Here are made-up objects, facts about them, and rows of numbers that follow some of those facts. Name the object behind each unnamed row.

Facts:
drafam	ε	c; vilal	ε	c; nelel	ε	b
kiplosko	ε	c; todar	ε	b; susik	ε	a
rigraklik	ε	b; nubren	ε	b; terus	ε	a
staskis	ε	c; skorok	ε	a; tuduge	ε	a
sukodris	ε	b; klige	ε	a; stotom	ε	a
plubak	ε	a; kotro	ε	b; vapem	ε	c
skavim	ε	a; bigru	ε	a; nuzek	ε	b
lepus	ε	a; skeplos	ε	a; sinur	ε	a
bradrar	ε	b; bikles	ε	b; tiris	ε	a
graton	ε	c; setar	ε	b; mokla	ε	b
stozepim	ε	a; bostom	ε	a; tutotra	ε	a
mugek	ε	a; roflik	ε	b; guban	ε	a
getravol	ε	b; drinar	ε	a; nisuflar	ε	b
lugur	ε	a; flogil	ε	a; vaflos	ε	c
lunugas	ε	b; gredak	ε	a; bubromum	ε	b
bostir	ε	a; bukan	ε	b; tedek	ε	a
flapo	ε	a; disko	ε	a; druflom	ε	b
goklu	ε	a; datrur	ε	a; soskor	ε	c
flumo	ε	b; dritrul	ε	b; lusta	ε	c
griga	ε	a; triklo	ε	a; raber	ε	a
sobrik	ε	c; zuske	ε	c; skodaga	ε	b
rugru	ε	a; klego	ε	a; lemir	ε	c
flasku	ε	b; skadrul	ε	a; runuma	ε	a
rugipem	ε	b; pazo	ε	b; tribok	ε	b
lenizo	ε	a; zite	ε	b; lozur	ε	a
logri	ε	b; plilam	ε	a; flaskim	ε	b
stuklom	ε	b; plege	ε	b; damuplol	ε	c
basum	ε	b; bobur	ε	a; drafam	κ	gredak
drafam	κ	plege; drafam	κ	tiris; nelel	κ	mokla
nelel	κ	soskor; kiplosko	κ	pazo; kiplosko	κ	stozepim
susik	κ	lenizo; susik	κ	gredak; rigraklik	κ	flogil
rigraklik	κ	flapo; nubren	κ	flasku; nubren	κ	sinur
terus	κ	setar; skorok	κ	stuklom; skorok	κ	vaflos
tuduge	κ	kotro; sukodris	κ	klego; sukodris	κ	sinur
sukodris	κ	lusta; stotom	κ	stozepim; stotom	κ	nisuflar
plubak	κ	tiris; kotro	κ	skorok; kotro	κ	stuklom
kotro	κ	nuzek; vapem	κ	gredak; skavim	κ	zite
bigru	κ	kiplosko; nuzek	κ	mokla; lepus	κ	nuzek
skeplos	κ	kotro; skeplos	κ	disko; sinur	κ	nisuflar
bradrar	κ	skeplos; bradrar	κ	lunugas; bikles	κ	klego
bikles	κ	klige; bikles	κ	sinur; tiris	κ	flumo
mokla	κ	nisuflar; mokla	κ	tiris; bostom	κ	lunugas
bostom	κ	plubak; bostom	κ	plege; tutotra	κ	tuduge
mugek	κ	plilam; mugek	κ	nubren; mugek	κ	rigraklik
roflik	κ	flasku; roflik	κ	tuduge; guban	κ	setar
guban	κ	mokla; guban	κ	flumo; getravol	κ	flasku
getravol	κ	skorok; getravol	κ	goklu; getravol	κ	todar
drinar	κ	bubromum; drinar	κ	datrur; nisuflar	κ	flumo
lugur	κ	plilam; lugur	κ	lunugas; lugur	κ	skavim
flogil	κ	klige; flogil	κ	flumo; flogil	κ	tiris
vaflos	κ	nisuflar; gredak	κ	flumo; bostir	κ	mokla
bostir	κ	klige; bostir	κ	tiris; bostir	κ	soskor
bukan	κ	roflik; tedek	κ	bukan; flapo	κ	disko
druflom	κ	graton; druflom	κ	setar; druflom	κ	nelel
druflom	κ	vilal; goklu	κ	stuklom; datrur	κ	setar
datrur	κ	tuduge; datrur	κ	vilal; lusta	κ	stuklom
lusta	κ	flumo; lusta	κ	sinur; triklo	κ	flogil
triklo	κ	zuske; triklo	κ	bostom; raber	κ	plubak
raber	κ	lepus; sobrik	κ	flogil; sobrik	κ	roflik
sobrik	κ	lunugas; sobrik	κ	triklo; zuske	κ	klige
skodaga	κ	flumo; skodaga	κ	sinur; rugru	κ	lenizo
rugru	κ	disko; rugru	κ	sinur; lemir	κ	skadrul
flasku	κ	tiris; skadrul	κ	lepus; skadrul	κ	vaflos
runuma	κ	kotro; rugipem	κ	zite; rugipem	κ	tiris
pazo	κ	flasku; pazo	κ	bikles; pazo	κ	stozepim
tribok	κ	graton; lenizo	κ	dritrul; lenizo	κ	vilal
lozur	κ	zite; lozur	κ	nisuflar; logri	κ	klige
logri	κ	zite; plilam	κ	flogil; plilam	κ	stuklom
flaskim	κ	sinur; stuklom	κ	flogil; stuklom	κ	mokla
damuplol	κ	stuklom; basum	κ	lenizo; basum	κ	lemir
bobur	κ	plilam

Named rows:
[ 3  3  1  5  0  3 -8 -5  0  6 -2 11  0  0  4 -1  0 -2  0  5 -2  2 -4 -7
 -3  1  2  1] -> tedek
[  9  -7  -4   4   2  -4 -12 -27  -6  -1  -4   8   8  -6  -1  13   1 -14
  -3  14   0   6  -6  -6  10  -1   2   2] -> gredak
[  7  -1   4  -5  -1  11  -5  -5   1  10   9   3   4  -5  -8   7  -2   4
   3   3   2   9 -10  -9 -11   2   5   9] -> skadrul
[  3   2   5  -1   2  10  -7   5   0   6   2   6   1  -1   0   2  -2   3
  -1   1   5  11 -10   3  -6   0   3  13] -> lepus
[ 11   0   2  -6   8  -3   6 -45  -2   4   8  46   1   8   2  -3  -6  -8
   3  -3  13 -16  -2  -3 -13   4   2 -10] -> sinur
[ -5  -5   2   0  -4   4   7 -15   0  11  -7  17  -4   5   6   1   5   0
  -7   4  -7   2   4  -1   2  -1  -4  15] -> disko
[  8  -1   3  -1   1   5  -9 -21   1   4   5  12   2   5  -3  -1  10  -4
  -1   1   4  -2  -5  -8  -8   1   0 -15] -> stotom
[-13   4  -4  12  -6   9 -24  -4  -1  -4 -13  10   2   5  -2   5  16   3
   0   8   1   6  -7  -1   3   3   4  -5] -> plubak
[ 1  2  1  4  2  2  3 -2  1  5  2  2  4 -5  3 -2 -1  1  0 10 -1  1 -5 -5
 -3  1  5  6] -> bobur
[  0  -2  -1  -1  -3  -5   5   0   4  -2   1 -21  -5  -1  -5   0  -1   0
  -2  -2  -6   6   8  -1   4  -2 -10   8] -> lunugas
[ -3  -2   0   0  -2  -5   4   0   2  -4  -1 -26  -7   2  -6  -1   3   3
  -3  -1  -7   6   8   2   5  -2  -9   3] -> plege
[ -9   9  -9  17  -2  -4 -25  16  -1 -15  -6  -6  -4   4  -8   0  11  -4
   4  -5   2  -9   2   5   7   1  -1 -30] -> flasku
[  3   3   0  -1   5 -10   7  -4   0  -6   6   7  -3   2   1  -3 -16  -7
   4  -7   4  -6   9   6  -2   0  -2  -2] -> sukodris
[-16   3  -3  -3  -1  -3   4   6   5  -5   4   2  -4   1  -6   0  -9  -2
   5  -2   3   7  10   5   2   3  -1   5] -> logri
[  0   8   4  -2   3   3  -5  23   0 -13   4 -14  -1   2  -4   1  -2   8
   3  -4  13  21  -9  21   0  -4  -6  11] -> nuzek
[  3   7  -3   6   6 -11  -1  -4  -1  -2   5   9  -6   4   1  -8 -14 -13
   7 -13   2 -19   8   2   0   2  -1 -15] -> nubren
[  3  -3   1 -16  -2   4   1  11  -2  -2   2 -10   6  -3  -7   6  -7   8
   4  -9  -7   1  -3  -3  -2   3   9   1] -> lemir
[  2  -3   0  -7   3   0  23  22  -1  -4   1 -15   8  -3   5  -3  11   7
  -1  -2  -1 -18  -2   4  -3  -3   7 -19] -> damuplol
[  6  -6  -3  -9   7 -13  24  -4  -4  -7  -1   1  10   3  10  -4   2  -4
   0  -4   3 -28   1   8   3  -3   6 -20] -> lusta

Rows to name:
No name comes twice in this set of rows, the named rows included.
[  6   0   1   2   4   1   1 -12  -1   7  -1  29  -1   1   7   0 -10  -7
   1   0   2  -3   1  -3  -5   2   4  10] => rugru
[ -1   2  -1   3   4  -8  25  36   3  -9  10 -34   3  -7   5  -6   6   7
   3   8  11   0  -7  13  -3  -5  -2 -12] => stuklom
[-14   0  -8   5  -2  -4   1 -16   0  -6 -11  10   8   0   7   6   2   2
  -1  17   4  20  -7   1   5   4   6   1] => flogil
[  3   9  -3   9   0  -5 -12   2   1  -4   7 -14  -7   3  -4 -11   1  -4
   4 -10  -2 -20   6  -7  -3   2  -5 -26] => pazo
[  7  -7   3 -21   1   4   7 -12  -2  -4  16  -1   6   2 -14   2  11  -3
   5 -11   8 -11  -3  -2  -8   1   5 -21] => vaflos
[-17   2  -2 -11  -3  -4  15   6   0  -8  -7   7   3   6   3  -1  -8  10
  -1  -9  -5   6   3   9   0   4  11   6] => zuske
[ -6  -3  -4  -6  -2   2  -7  13  -4 -10  -8 -10   7   2  -5   6   5   3
   0  -5  -5  -6  -1   3   6   1   8  -8] => drafam
[-8  2 -1  2 -1  0  7  2  2  1  2  2  4 -4  8  3 -7  4  0  8 -4 15 -4 -7
 -3  5  8 13] => triklo
[  3   5  -2   4  -1  -4 -11  13   0   0   4 -13  -4  -7  -7   0 -11  -6
   4  -6  -4  -7   5  -1   5   0   0  -5] => bukan
[  9  -1   1   2   0   2  -7  -9  -3  -3  -3   8   4   0   4   0   0   1
  -2   8   6  10 -10   3  -1  -1   1   7] => guban
[  2   6  -3  17  -2  -1 -21  31  -1  -3   3  -4  -9  -5  -4  -2  -7  -3
   6  -8  -5 -18   6  -3   4   0  -2 -13] => roflik
[ -5   5  -2  -3   3   1 -13  -5   0 -19   3  -3   0   8 -12   1   7   2
   4  -4  20  20  -9  18  -2  -2  -6  -8] => mokla

The same objects again, as new rows of numbers:
Some objects and their rows:
[ -6 -26 -18 -19  29  29  -4  15  -7  27  26 -24   4 -11  31  31   5   4
  -1   3  -5  12  -5  -5  30   7 -21 -29  26 -29 -15   2 -17  28   0 -13
   3  19  -5 -22  15] -> raber
[-14 -21  -1 -25  -2   4  -6  -2 -28 -13  12 -31  16   4  49  14   3  18
  11  10   0 -14  -6  13   5  12 -11 -30 -12  10 -19 -11 -14   8  13  24
  -1  10   0   5  -8] -> skorok
[  3 -29 -11 -17  41  22 -23  50 -21   5  10  14 -12  -6  28  -5   3   6
  -1  21   4  -7 -21  15  14   8 -16   4 -11 -36   2  13 -27  -7  38  12
  20 -27 -29 -13  -9] -> datrur
[-21 -30  21 -12  37  23   5 -20 -13  18  -8 -13   8   2  31   9  -1   5
   8 -14   6 -37   9  32  15   6   5 -28  10  -5  15  -6 -27  11   1  41
  11  10 -21 -23   9] -> skeplos
[ -8 -10 -11 -11   9   5 -15  21 -24 -21  17 -27  13  14  30   5  -6  26
   4  10  -8  10 -26   2  14  17 -17  -2  -9 -18 -16   0 -14   1  23  19
  31  -3  -3  -4  -9] -> griga
[  5 -17  16 -14  21   9  -6   3   7 -33  15 -60   8 -24  16   8   8  -7
  10 -23  14  22   5   0  22 -24   6  18 -42  -1  20 -28  -4  -8  15  -7
  69 -14  -8 -15  -5] -> tiris
[  8  -3 -28  -7   6   0 -11   5 -31 -17   3 -50   3  52  21  23  11  34
   2  17  11  23 -40  23   5   4  -3 -15 -26  -1 -21  19   2  -5   7  16
  13  14  24  29  -8] -> bigru
[ -3 -28  11 -17  43  19 -18  16  -9   6  -1  17  -1  11  41 -15   9  -1
  16   4   9 -23 -11  25  13  14  -7 -16   8 -25  -1  15 -24  -4  20  40
  -3 -13 -24  -3   7] -> tutotra
[-11 -15   7  11  -6  -2 -10  25  16 -16 -25  15   8  23  31 -18  15   9
  21 -14   8 -13   1  -3   3   2  10  -2   3  16  -6   0 -12   1 -24  22
 -25 -39 -16  22 -10] -> bukan
[ 12  -2 -42  28  23  -1   6  30   8  16   3  -9  -1  -4 -12   7  31   2
  11 -17   0   2  22  -2  -1 -33   8  21  -6  -2  -3  -6 -19  19 -21 -46
 -13 -16 -10  10   1] -> rugipem
[-10 -23  14   8 -15  -4  -3   1  13 -26 -14  -3   5   5  23  -7  -2   1
  11 -20  12   8  27  -8   9  -3  18   5  -3  24  10 -31   7   7 -23  26
 -10 -31 -10  17  -9] -> stuklom
[ -9 -25 -37  22  25  20  14  18 -11  35   5  51 -26   4  -7  17 -16  -1
 -22  -5   1 -13  35  11  20   0  12  31  24   4  23 -11   9  10  -5   2
 -24  -3 -22  -5   8] -> basum
[  7   2 -45  25 -13 -14   8  13 -12  -4   1 -11  11  35  -2  18  13  25
  -3   0   1  20   9   4   3 -10   0   5 -14  15 -17  -3   3  12 -27 -10
 -21  -7  17  29 -13] -> bikles
[ -2 -17  18  -5 -32   6 -17   5  46 -28  -9 -12   7 -24  39  -2  -7   3
  21 -40  -1  31  22 -32  30  -4   3   8  15   4   6 -30   5  11 -30   4
  21 -27 -16  -9  -4] -> lunugas
[  4 -13   3  -5 -31   0 -28  49  36 -46  -6  40 -20  -2  32 -19 -32  10
 -10 -12   3  43   2 -30  50   7  -3  60  15 -14  15 -14  13 -19  12  29
  30 -57 -30  -8 -12] -> setar
[-19 -22 -10  10 -24  -5  -8  17   2 -14  -4  18  19   5  33  -7  -9   9
   0  -4 -15  -9  17  -5  -1  15  -4  -7 -10  27 -15 -15  -3  18 -15  18
 -30 -23 -22  20 -16] -> kotro
[-15 -20  -4  12 -17  -5  -2  14   0 -13   4  16  11  -2  28  -5 -14  12
   3 -19 -19   5  15 -12  12  14   0  13 -13  23  -3 -28   5  17 -12  19
  -5 -25 -13   8 -17] -> nuzek
[ 16 -16 -45  21  11   5  10  17 -11  16   0  10 -13   6 -16  18  16   7
  -9 -13   4  -2  40   7   6 -26  19  14  -8   9  -4  -4   5   6 -19 -34
 -20 -13   4  16  -3] -> skodaga
[ -8 -30  -6  -1  27   3  -4 -17   4  12   7 -22   9  20  46  -5  10  -2
 -23  32   4 -13 -14  -3   2  -3   9 -12  13  -9  20   1  -9  45 -17 -10
 -18  -7  -1  29  -6] -> damuplol

Which object is each row?
No name comes twice in this set of rows, the named rows included.
[ -2  -9  -4  -1 -25   6  -6  14  41 -20   5 -11   1 -21  12  10  -4   2
   8 -35  -7  41  32 -28  34  -9  -1  25   8  11  11 -29  14  18 -24 -16
  17 -16 -11 -17   3] => plege
[ -1   2 -58  28  22  -8  -5  60 -14   6  16  61 -12  22  14 -11   2  27
  -8  15 -29  -6  -5  -9  14  18 -28  33   9 -32 -20  23 -17  18   8 -17
 -21 -28 -26  15  -9] => druflom
[-16 -15 -27  15 -22  -6  -3  22 -10 -18  14  31  -3 -10  15   5 -38   8
 -26   1 -24  15  34 -15  27  24   0  47 -13  19  19 -24  15  11  11  22
   8 -27 -16   0 -18] => dritrul
[-19 -26  20 -21   1   4 -23  20  -8 -35   8 -11  19  -3  63 -11  -8  10
  13  11   0 -10 -19   2  15  30 -24  -9 -21 -12  -7  -6 -21  -4  21  48
  26 -20 -20  -2 -13] => tuduge
[-16 -15   1 -13  15   2 -16  18 -15 -11   8 -24  25  24  53  -6  14  18
  20  12  -2  -5 -33  10  -8  23 -24 -29  -8  -5 -30  12 -25   6  13  17
  -9  -2  -6  13 -11] => tedek
[-10 -36  -4  -9  38   5  -2 -22   3  40   4  11 -29  -3  23   7 -25 -23
 -57  13   8  -1   4  10  25 -16  23  22   0 -15  64 -12   3  18  -6   7
  29  -8 -25  -2   4] => lemir
[  1 -26  -1   2  47   0 -12 -16  15  23 -16 -10 -15  24  23  -4  -3 -10
 -40  18  25  12 -16  14  19 -14  26  19  11 -43  45   2 -10  13  -3  12
  25 -20 -25  11  -2] => staskis
[  0 -21   4   3  53  -5  -9 -29  32  23  -8 -37  -2  14  16  -3  12  -8
 -20  -7  16  10  -1  12   6 -33  29  16   0 -25  45  -3 -22  27 -20 -27
  34 -13 -11  -2   0] => zuske
[-11 -16 -14 -12  22  26   9   1 -21 -10  29   5 -10  -4  17  23 -22  -2
 -14  10  -7   8   2   3  23  12  -6  16  -3 -17  12 -18   1   5  37  23
  31 -15  -8 -25   1] => lenizo
[  3 -26  -8 -21  -1  -3 -40  26  35 -22   4   9 -19  14  53 -16 -29   6
 -54  29   1  57 -35 -27  47   1 -10  53  22 -44  35   4  11   9  19   0
  57 -55 -21   5  -9] => graton
[-17 -29  -3  -7 -15 -11  -9 -24  -1  -8  12 -28   7  18  49   3 -15  -3
 -49  27  -1   8 -13  -6   7   8   6   3 -16   5  23 -17  12  38 -11  10
   6 -10   0  28 -16] => vaflos

Now the same objects, written a new way:
Named rows:
[ -6  12  -1  15 -35 -16  10  31  15  -7 -30  -9  10  -9   0   3 -13   8
  17   0   0  17 -12   6 -10 -29 -12  -2  -1 -13 -34   2   0 -12   9  -9
   1 -15  10 -14  15] -> tiris
[-17   3  12  19 -23 -23   8  27  32 -10 -50   4  24 -34   0  17   2   0
  -6 -22   6  -3   4   9  14 -13  -5   3   6 -24 -17  14 -13 -27  11 -18
  16 -25   0   0  14] -> flumo
[ -3   3  12   6  19   2  -2  -4   2   1   2  -6 -32   1  23  18 -19  44
  -9  17   1  21  -6  10  -8 -23 -24 -30 -27   3 -12 -12   1 -14  -1  12
  19 -36  -3  -5  -6] -> tuduge
[  3  14   3   5  -5  12  -7  15 -19  -5 -22   4 -13   3  -3   8  -9  18
   8   5  11  19  -6 -12  -6 -26  -8  -4  -8  -5 -33   5  -5  -1  -5 -11
  -2   7  -2  -5  -9] -> plilam
[ -7   8   2   3  -1 -16  19 -14  15  21  -7 -13  15 -36   6  15 -32 -10
   3  16   2   1 -11  -3   2   8 -37  -8 -20 -34  24   3  -4 -20 -13   9
  16 -48  13   0 -16] -> graton
[-20 -21 -39 -10   7 -18  -2 -15 -13  27  25 -16   2 -15  -7  -7 -21 -11
  -1 -13 -15 -13  18   2  24  35 -11 -20 -37 -18  31  -2   4  16 -23  29
   1  17 -11   1 -27] -> druflom
[  0  12  26  -7  19  31  14  -8  -6  15 -13  -5 -11  -8  14  23   5  33
 -18  12  30 -16  -5  -5 -22 -27 -18 -12  23 -13 -12  14  -6 -29   5 -29
  34 -22  -1  -8   5] -> disko
[  1   0   7   9  29  33 -10 -12 -28  15   6   0 -24   2  14   9  -9  36
 -11  13  18   2  -2 -11 -10 -20  -2 -14  12  -3 -11  14   2  -6  -9 -12
   7   6  -3 -25  -1] -> skeplos
[  0   9  13 -11  30  25   2  -2 -24   9   0  -2 -17  -3  11   8   0  34
 -16   2  27 -10   0 -17 -16 -17  -6  -2  15 -11  -6  12  -2  -9  -1 -20
  17   4  -9 -16  -4] -> flapo
[ -7 -15  -6   8   2  11 -14 -17   9   2 -16   9 -26   4   0   2   5  20
  18  -9 -25  17   8  28  11 -14 -12  -7 -31  -3  25   4  -5   7 -27   5
  19 -29 -10   0   0] -> bukan
[ -7 -25 -24  27  14  14 -24   4  -4 -17   0  19 -30   5   3  -3   9  14
  20 -21 -20   6  23   9  24  -4   3 -17 -18   6  16  -7   0  31 -17  14
   4  20 -24 -20 -20] -> getravol
[ -6  -3  15  14 -11  -2 -20   6   6   1 -57   7  -3  -6  -8  -5   3   7
   9  -7  -6  32 -14  17  -3 -17 -12  13   5 -12   4  40 -23 -12 -14 -40
  28 -33 -18  16  32] -> lunugas
[ -8 -13 -35  29   9  -7  -6  15 -15   3  13 -11 -29   8   4   0 -12   6
  28   7 -23   0  -7   0  -7 -22   3 -18   4  -5 -10  -7   8  11   6  10
   1  11  -1 -19  16] -> raber
[ -4  10 -35   4  -9  -1 -11  21 -16   1   6  -8  -7  14  -2   1  -3   5
  29 -12  -4 -19  -7  -5  -1  -7   2  -3  -5 -11 -14 -12  11  15  -4   9
  -6  32  10 -26 -10] -> lozur
[ -7   3  -5 -16  23  -7  14 -10   0  31  22 -22  -3 -20  15  11 -16  18
 -19  10   2 -42   0   3  -9  -1 -18 -20   6 -24   0  -1   1 -25   6 -12
  31 -18  13 -17   0] -> lenizo
[ -2  13 -15  -2 -19  22 -17   4  12 -12  -8  16   2   4 -10   4  23   3
  22 -42  -9 -20  20   6  19   3   5   4 -13 -22  10   4  -2  20 -13  -4
   8  16  -5 -11 -19] -> bikles
[  0  39   9  -9 -15  13   8  21  15  -7 -12   6   4  10   4  19  13  20
   8 -21  24 -24   2   3   1 -16 -11   3   3 -19 -25 -13  -1 -16   4  -7
  12 -14  17 -21 -11] -> klego
[  5  11 -29   4  -4   8 -17  12 -23   9  -2  -1 -13  23 -10  -2  -8   2
  30   0  -6  21 -16  -5 -15 -16  -1   6  -6  -7 -13  14  -4  19 -11 -16
  -5  17   1  -9   0] -> triklo
[  1  -7  -7  49   9   3  13  -4  15 -23 -17   9  -7 -35  14  25   4  -9
  21   3 -10   0   2  -2   5 -26   2 -12  -3 -28  -6 -16  10 -23  13   7
  19  -9   4 -16   1] -> vaflos

Which object is each row?
No name comes twice in this set of rows, the named rows included.
[-15  14   5   8 -31 -19  -3  19  26  -7 -51   5  17 -12  -9   5   9   0
  24 -21 -13  13  -8  16   2  -7 -13  16  -5 -23  -5  23 -23   1  -4 -22
   7 -25  -9  10  16] => zite
[ -4  -2  -3  -1  19  26 -21   4 -15   7 -20  11  -3  -7  -6   2   8   4
  -5 -26   1  -2  13  -6  19   8   1   9   2 -21   5  26  -9  15 -24 -21
   8  24 -24  -6  -5] => rigraklik
[  0   5 -13  -4   1   7  -3   1  -8  13  17  -3  -8   7  11   5 -10  20
  18   9  -9 -13  -5   6  -7 -14 -14 -15 -11 -12  -5  -7   0  -8  -2   1
  11 -12   7 -14  -2] => griga
[-16 -19   4 -12  -7  -5   3  -9  18  16  -7  -5  -4 -20   7   9 -13  11
  -6  -5  -8   3   5  16  14   9 -31 -15 -22 -15  23   6  -6  -8 -22   1
  28 -39 -16   4 -10] => bubromum
[-16 -18 -28  10  -6 -21  -5  10  12   5  -6  -1  10 -16  -8  -5 -21  -1
   2 -17 -15   2  13   0  21  13   0  -9 -18 -16   3  -2  -2   6  -5  16
  -4   3 -11   0 -12] => nelel
[-24 -13  13 -14 -12 -31   7   3  32  17 -24 -11  17 -35  -1   4 -22   4
 -19  -7   5   8   2  11  17  16 -30 -14 -23 -24   7   2  -9 -27   1  11
  26 -44 -12   7  -8] => setar
[ -9   8 -16   0 -23  23 -13  -4  21 -15   1  23 -17  18  -6  -1  30   7
  42 -52 -24 -13  17  29  22  -2  -7  -5 -18 -16  19 -17  -6  25 -25  16
  16   3  -4 -15 -21] => pazo
[  2  25 -14  20 -11  17 -11  -2  -5  -4 -34   3  11   0  -4   3  -4  -9
  38   2  -3  12  -8 -13  -6  -5  -8  22 -19 -17   4  12   2   3 -12  -5
  -3  -1  -2   1 -24] => zuske
[ -9 -33 -28   8  24   6  -3  -8  -6  27  13  -7 -17 -15   7  -1  -1  -3
   8 -14 -21 -29   7   6  19  11   8 -14   1 -32  34  -2   1   1 -10  -1
  32  12  -9 -20  12] => basum
[ -1   2 -25  21 -10 -18  -4  22  -3   0 -12 -16  -2   3   7   5 -14   1
  29   3 -10  11 -15  12 -20 -22   2  -7   3 -11 -19   4   7  -5  12  -2
   6 -10   8 -16  29] => plubak
[ 12  19 -16  24 -23  22  -5 -21  17 -22  -4  10 -17   9  21  15  19   4
  55 -17 -27 -15   6  15  -6 -11 -15  -6 -19 -29  23 -24   2  14 -18   8
  29 -25   9 -19 -13] => kiplosko
[  1   6  -5  31 -10 -12   8   4  20  -8 -35 -14  18 -32   7  15 -14  -9
  20  16  -5  15  -7  -7  -6   0 -18  -2 -19 -24  -3   3   3 -21   7   4
   8 -28   7  10 -11] => soskor

